Here is a tiny trained network, its code and every weight. The questions are about switching its units off for an input and a target symbol, where a switched-off unit gives its printed mean instead of its output.

import numpy as np


def w(rows, s, z=0):
    codes = np.array(rows[::2]) - 128.0
    scale = np.full(codes.shape[1], s)
    scale[-1] = z or s
    return codes * scale


def f(y):
    return y / 2 * (1 + np.tanh(0.7978845608 * (y + 0.044715 * y**3)))


def softmax(a):
    e = np.exp(a - a.max(-1, keepdims=True))
    return e / e.sum(-1, keepdims=True)


def log_softmax(a):
    a = a - a.max(-1, keepdims=True)
    return a - np.log(np.exp(a).sum(-1, keepdims=True))


def net(x, mask):
    ids = ['βδελμξπστφψ'.index(c) for c in x.split()]
    T = len(ids)
    res = E[ids] + P[:T]
    r = res
    for j in range(2):
        rows = slice(2 * j, 2 * j + 2)
        q, k, v = (r @ M[0][rows].T for M in (Q, K, V))
        z = softmax(np.where(np.tri(T) > 0, q @ k.T / 2**0.5, -1e9)) @ v
        o = O[0][rows]
        res = res + np.where(mask[j], z, o[:, -1]) @ o[:, :-1]
    y = f(res @ A[0][:, :-1].T + A[0][:, -1])
    res = res + np.where(mask[2:10], y, B[0][:, -1]) @ B[0][:, :-1]
    return log_softmax(res[-1] @ U[:, :-1].T + U[:, -1])


Q, K, V, O, A, B = {}, {}, {}, {}, {}, {}
E = w([
[169,144,129],'β',
[123,130,116],'δ',
[174,107,35],'ε',
[134,205,143],'λ',
[106,114,112],'μ',
[146,152,111],'ξ',
[139,106,145],'π',
[104,89,7],'σ',
[59,123,182],'τ',
[89,156,135],'φ',
[100,114,119],'ψ',
],0.021)
P = w([
[82,181,109],'0',
[212,105,129],'1',
[68,201,100],'2',
[221,104,149],'3',
[74,199,85],'4',
[238,100,157],'5',
[95,223,58],'6',
[253,110,157],'7',
[102,217,50],'8',
[254,121,157],'9',
[94,192,81],'10',
[238,109,162],'11',
],0.008)
Q[0] = w([
[158,222,158],'head 0',
[35,54,123],'head 0',
[254,63,37],'head 1',
[99,117,173],'head 1',
],0.008)
K[0] = w([
[85,117,181],'head 0',
[151,118,56],'head 0',
[134,202,2],'head 1',
[92,123,182],'head 1',
],0.0091)
V[0] = w([
[183,228,21],'head 0',
[147,45,51],'head 0',
[3,89,86],'head 1',
[4,209,231],'head 1',
],0.0053)
O[0] = w([
[183,175,117,253],'head 0',
[102,62,66,110],'head 0',
[63,54,209,104],'head 1',
[88,254,147,4],'head 1',
],0.007,0.004)
A[0] = w([
[34,208,117,62],'neuron 0',
[116,118,91,143],'neuron 1',
[139,41,97,218],'neuron 2',
[168,75,90,109],'neuron 3',
[106,254,153,65],'neuron 4',
[48,158,116,178],'neuron 5',
[166,150,76,129],'neuron 6',
[162,154,227,255],'neuron 7',
],0.013,0.0054)
B[0] = w([
[166,17,87,178],'neuron 0',
[11,148,180,156],'neuron 1',
[119,176,228,254],'neuron 2',
[135,81,149,232],'neuron 3',
[209,88,189,232],'neuron 4',
[117,88,20,163],'neuron 5',
[88,118,189,237],'neuron 6',
[1,175,144,239],'neuron 7',
],0.007,0.0077)
U = w([
[141,201,165,253],'β',
[135,110,82,167],'δ',
[93,61,187,113],'ε',
[248,53,181,67],'λ',
[91,100,79,158],'μ',
[175,126,108,143],'ξ',
[76,154,148,203],'π',
[18,137,186,22],'σ',
[119,31,109,1],'τ',
[184,55,86,80],'φ',
[107,86,92,72],'ψ',
],0.012,0.0038)

Each question gives the input, a string of symbols that net reads in full, and the target symbol t.
The units are the heads (2 rows each of Q, K, V and O) and the neurons (one row each of A and B). Each row of codes is followed by its name. A weight is (code - 128) times the scale printed after its matrix; where a second scale follows, it is the last column's (O, A, B and U).
mask holds one flag per unit, heads first, then neurons. A switched-off unit (its flag False) gives its mean, the last column of its rows in O or B, instead of its output. The means were averaged over made-up inputs and are rounded, as every weight is.
A unit's drop is (log p(t) with every unit on - log p(t) with that unit switched off) / (log p(t) with every unit on - log p(t) with every unit switched off).
The circuit of an input: a set's keep is (log p(t) with only the set's units on - log p(t) with every unit switched off) / (log p(t) with every unit on - log p(t) with every unit switched off). Starting from all 10 units, units are removed one at a time, each time the one whose removal leaves the highest keep (on an exact tie, the one counted first), for as long as the keep stays at least 0.8.
circuit, biggest first: the units of the circuit, biggest drop first
top k neurons: the k neurons with the biggest drops, biggest first
heads that matter: for each layer, one digit per head in row order, 1 if its drop is at least 0.15 and else 0, layers parted by /
drop when u is switched off: that unit's drop, to one decimal
input φ δ ε τ λ λ ξ β, target β: circuit, biggest first	neuron 7; neuron 0
input β ψ λ δ δ λ β λ λ μ, target β: heads that matter	01
input λ β μ β β ξ λ β μ ξ λ β, target β: heads that matter	01
input β β ε β τ, target τ: heads that matter	01
input ε π μ ε β λ λ, target λ: heads that matter	00
input π λ λ δ μ π, target β: circuit, biggest first	head 1; neuron 0
input μ ψ π ε ψ π σ β λ ε ε, target ε: circuit, biggest first	head 1; neuron 2; neuron 1
input π ε π τ σ, target σ: top 2 neurons	neuron 2; neuron 1
input β μ λ β β ξ, target β: top neuron	neuron 0
input λ β δ δ, target β: drop when neuron 2 is switched off	-0.2
input σ β τ μ β τ ε β β φ λ, target λ: drop when neuron 5 is switched off	-0.1
input μ ε β ε ε, target ε: drop when neuron 6 is switched off	0.2
